Here is a tiny trained network, its code and every weight. The questions are about switching its units off for an input and a class, where a switched-off unit gives its printed mean instead of its output.

import numpy as np


def w(rows, s, z=0):
    codes = np.array(rows[::2]) - 128.0
    scale = np.full(codes.shape[1], s)
    scale[-1] = z or s
    return codes * scale


def norm(h):
    return h / np.sqrt((h * h).mean(-1, keepdims=True) + 1e-5)


def f(y):
    return y / 2 * (1 + np.tanh(0.7978845608 * (y + 0.044715 * y**3)))


def log_softmax(a):
    a = a - a.max(-1, keepdims=True)
    return a - np.log(np.exp(a).sum(-1, keepdims=True))


def net(x, mask):
    res = np.array(x, float).reshape(1, 6) / 4 @ E
    u = 0
    for l in range(2):
        y = f(norm(res) @ A[l][:, :-1].T + A[l][:, -1])
        res = res + np.where(mask[u : u + 5], y, B[l][:, -1]) @ B[l][:, :-1]
        u += 5
    return log_softmax(norm(res)[-1] @ U[:, :-1].T + U[:, -1])


A, B = {}, {}
E = w([
[110,112,106,109,154,63,79],'x0',
[118,67,139,106,131,202,216],'x1',
[148,121,61,191,154,175,98],'x2',
[61,149,255,107,254,80,136],'x3',
[183,163,216,138,109,55,169],'x4',
[169,117,132,186,91,80,144],'x5',
],0.00075)
A[0] = w([
[147,133,64,195,93,164,125,253],'L0N1',
[116,137,134,100,116,120,96,245],'L0N2',
[101,97,104,89,128,253,172,248],'L0N3',
[171,132,158,140,102,113,168,76],'L0N4',
[168,133,160,145,112,124,169,56],'L0N5',
],0.0035,0.00039)
B[0] = w([
[190,91,197,159,193,152,110,224],'L0N1',
[141,133,102,184,106,150,128,156],'L0N2',
[184,118,157,216,191,54,2,251],'L0N3',
[98,72,117,98,131,200,186,168],'L0N4',
[111,85,142,83,129,169,145,158],'L0N5',
],0.0024,0.0012)
A[1] = w([
[58,101,2,95,240,145,44,136],'L1N1',
[135,67,178,114,137,198,224,90],'L1N2',
[233,95,86,187,63,104,129,247],'L1N3',
[54,163,245,89,246,62,162,179],'L1N4',
[176,132,133,194,160,121,148,195],'L1N5',
],0.0022,0.0013)
B[1] = w([
[182,80,201,90,54,140,187,169],'L1N1',
[183,134,112,77,48,111,124,144],'L1N2',
[80,84,149,113,189,193,117,214],'L1N3',
[216,28,41,226,158,254,44,255],'L1N4',
[134,106,112,121,149,181,77,181],'L1N5',
],0.0023,0.0019)
U = w([
[143,101,156,54,52,155,224,151],'0',
[187,52,125,226,231,207,32,229],'1',
[57,255,96,111,119,66,97,44],'2',
[53,161,111,97,127,38,186,4],'3',
],0.0057,0.0035)

Each question gives the input, the list of numbers given to net, and the class t.
The units are the neurons (one row each of A and B). Each row of codes is followed by its name. A weight is (code - 128) times the scale printed after its matrix; where a second scale follows, it is the last column's (A, B and U).
mask holds one flag per neuron, layer by layer. A switched-off neuron (its flag False) gives its mean, the last column of its row in B, instead of its output. The means were averaged over made-up inputs and are rounded, as every weight is.
A unit's drop is (log p(t) with every unit on - log p(t) with that unit switched off) / (log p(t) with every unit on - log p(t) with every unit switched off).
The circuit of an input: a set's keep is (log p(t) with only the set's units on - log p(t) with every unit switched off) / (log p(t) with every unit on - log p(t) with every unit switched off). Starting from all 10 units, units are removed one at a time, each time the one whose removal leaves the highest keep (on an exact tie, the one counted first), for as long as the keep stays at least 0.8.
units of the circuit, in order: the units of the circuit, biggest drop first
most important unit: the unit with the biggest drop
top k neurons: the k neurons with the biggest drops, biggest first
top k neurons in layer l: the k neurons of layer l with the biggest drops, biggest first
drop when u is switched off: that unit's drop, to one decimal
input [5,-6,-6,-7,-2,-3], class 2: most important unit -> L1N4
input [5,0,-6,-5,-3,1], class 3: top 3 neurons -> [L1N4, L0N3, L1N5]
input [1,-6,-6,-1,7,-2], class 2: top 2 neurons in layer 1 -> [L1N1, L1N2]
input [7,-1,-4,-2,-1,7], class 3: units of the circuit, in order -> [L1N4, L0N3]
input [4,-3,-7,0,1,-2], class 3: units of the circuit, in order -> [L0N1, L0N3]
input [3,-6,-8,0,1,-8], class 2: top 2 neurons in layer 1 -> [L1N3, L1N5]
input [6,-8,-3,3,-4,6], class 2: top 2 neurons -> [L0N1, L0N3]
input [8,4,-8,1,-4,4], class 3: units of the circuit, in order -> [L0N1, L1N5]
input [-2,-3,-1,-6,5,8], class 0: top 3 neurons -> [L0N3, L1N4, L0N4]
input [8,1,-5,-8,3,8], class 0: units of the circuit, in order -> [L0N3, L1N4]
input [8,5,0,-4,7,-7], class 0: units of the circuit, in order -> [L1N4, L0N1]
input [2,5,0,2,8,0], class 0: top 2 neurons in layer 0 -> [L0N3, L0N4]
input [-2,0,-3,1,2,1], class 0: units of the circuit, in order -> [L0N3, L0N1]
input [8,0,-6,-8,6,-3], class 3: units of the circuit, in order -> [L1N4]
input [3,3,4,-1,8,3], class 0: top 2 neurons in layer 1 -> [L1N4, L1N2]
input [0,-2,1,-1,5,8], class 0: top 3 neurons in layer 0 -> [L0N3, L0N4, L0N5]
input [5,2,1,-7,7,0], class 0: top 2 neurons in layer 1 -> [L1N4, L1N2]
input [3,4,-3,-1,4,6], class 0: drop when L1N4 is switched off -> 0.0
input [2,3,4,-2,8,-5], class 0: drop when L1N2 is switched off -> 0.1
input [-3,-2,-7,-6,1,5], class 0: drop when L1N4 is switched off -> 0.6
